After every row comes roughly how far along a hidden order it lies, from 0 to 9.
In the rows, 128 means zero.
[122 135 115 116 114 112 120 107 130  87 132  48  47 138 112 115 131 188
 117]
0
[147 157 108 125 159 143 131 164 144 129 115 126 238 131 125 123  57 147
 130]
5
[117 135 132 135 154 137 141 139 136 141 118 137 176 143 129 121  85 133
 138]
6
[ 90 139 164 128 113  97 148  92 127  93 135  72   1 146 117 107 177 167
 111]
1
[ 69 154 138 143 114 120 109 143 110 102 135  83 127 132 126 136 158 147
 140]
2
[104 157 145 128 114 104 134 121 126  91 134  66  68 133 119 117 159 168
 112]
1
[107  83  71 112 144 143  79  96 132 114 124  65  71 168 101 123  68 192
 152]
3
[126 125 160 134 166 136 163 135 141 169 104 196 191 148 139 134 107  90
 128]
9
[ 79 138 156 139 135 119 137 114 124 118 130 103  77 151 122 115 143 151
 133]
4
[117 106 134 133 160 140 139 119 137 159 111 159 152 152 129 125  87 115
 147]
7
[152 152  90 108 132 127 112 135 142  91 124  60 134 134 110 120  86 200
 110]
2
[118 167 133 129 139 121 137 142 136 108 126  93 151 135 121 117 113 164
 118]
4
[ 87 160 161 134 120 104 142 121 124  98 132  82  69 137 121 117 164 155
 116]
2
[124 119 136 135 161 142 145 140 138 158 110 173 197 143 135 132  88 104
 139]
7
[106 130 120 131 151 135 124 130 134 127 122 107 145 149 121 118  88 156
 140]
5
[ 92 119 165 143 152 128 154 118 130 155 117 160 129 151 135 122 122 104
 144]
7
[137  96 125 126 171 147 140 120 144 172 103 182 182 157 129 134  74 107
 140]
9
[120 142 128 137 153 144 135 159 134 149 114 152 230 132 135 133  81 118
 143]
6
[ 77 117 133 131 120 114 114  96 120 103 135  69  26 151 114 121 153 168
 137]
2
[ 93 136 134 126 113 110 124 107 123  94 134  62  48 142 115 119 153 171
 123]
1
[ 94 144 151 134 136 115 141 117 131 113 130  99  85 149 121 111 134 159
 126]
4
[100 124 108 135 152 145 113 141 130 134 122 117 174 143 122 126  78 147
 152]
5
[124 198 138 129 116 111 137 165 128  86 131  76 173 117 127 126 144 168
 103]
2
[ 59 133 152 148 132 123 127 123 116 125 131 111 101 149 127 124 147 134
 150]
4
[124 165 132 133 151 131 145 152 139 125 121 122 193 133 128 117  92 146
 125]
5
[135 164 118 118 116 113 127 137 133  85 130  52 113 123 117 119 125 185
 106]
1
[119 129 122 116 110 108 123  97 130  89 135  46  18 140 111 110 141 187
 117]
0
[139 149 101 113 125 121 116 129 137  89 127  58 113 133 111 120 103 188
 112]
1
[128 149 109 117 118 118 117 128 129  88 129  58 107 129 114 121 120 185
 117]
1
[100 150 145 130 133 115 138 121 131 107 127  92  94 144 119 114 134 170
 119]
3
[ 81  58 137 139 165 147 129  93 127 183 107 188 105 176 130 138 105  87
 167]
9
[146 107 110 122 171 151 132 133 146 162 103 168 203 148 128 134  52 119
 138]
8
[140  89  99 122 173 160 120 129 143 169 102 172 206 157 126 140  44 119
 149]
8
[132 113 117 130 164 150 131 139 140 164 106 167 210 146 132 137  63 111
 145]
8
[ 57  52 148 145 152 139 125  71 121 172 118 152  31 182 126 124 120 101
 178]
7
[172 126  90 117 173 161 123 156 151 153 102 155 255 139 127 136  24 133
 136]
7
[101  95 127 131 157 138 130 102 136 141 118 130 101 162 121 113  86 134
 151]
6
[105 151 160 141 149 125 158 139 134 142 121 143 162 138 136 119 116 115
 132]
6
[ 91 165 195 146 140 106 181 123 133 128 126 134 106 139 135 105 155 114
 116]
5
[167 136  68 100 133 133  99 129 145  87 122  47 122 136 104 120  62 212
 114]
1
[124 113 124 130 161 145 132 127 140 154 113 150 177 150 128 126  76 126
 144]
7
[107 100 116 113 123 114 116  74 133  98 131  52   1 163 103 108 125 190
 124]
1
[101 119 146 125 143 114 141  91 137 117 126  92  38 162 110 103 121 172
 124]
4
[192 161  47  97 135 141  90 163 147  82 120  47 219 118 107 130  37 217
 110]
1
[114  90 101 135 166 163 109 143 130 175 104 180 226 151 132 152  64  96
 164]
9
[108 119 110 123 144 131 114 111 135 115 125  84  94 157 111 115  93 176
 135]
4
[134 131 100 113 135 126 112 116 141 100 125  67 102 148 108 116  91 195
 118]
2
[ 97 133 133 128 132 119 124 113 130 108 129  83  77 151 115 116 127 170
 129]
3
[102 122 181 142 153 121 172 117 136 161 113 173 120 151 138 120 133  96
 131]
8
[119 119  96 115 117 123 100 109 128  91 132  47  59 144 109 120 112 188
 130]
0
[151 174  48 117 114 148  72 197 125  80 128  50 255 100 119 151  69 186
 133]
0
[ 31  83 124 160 142 154  91 128 101 161 125 148 146 157 134 149 119  90
 200]
6
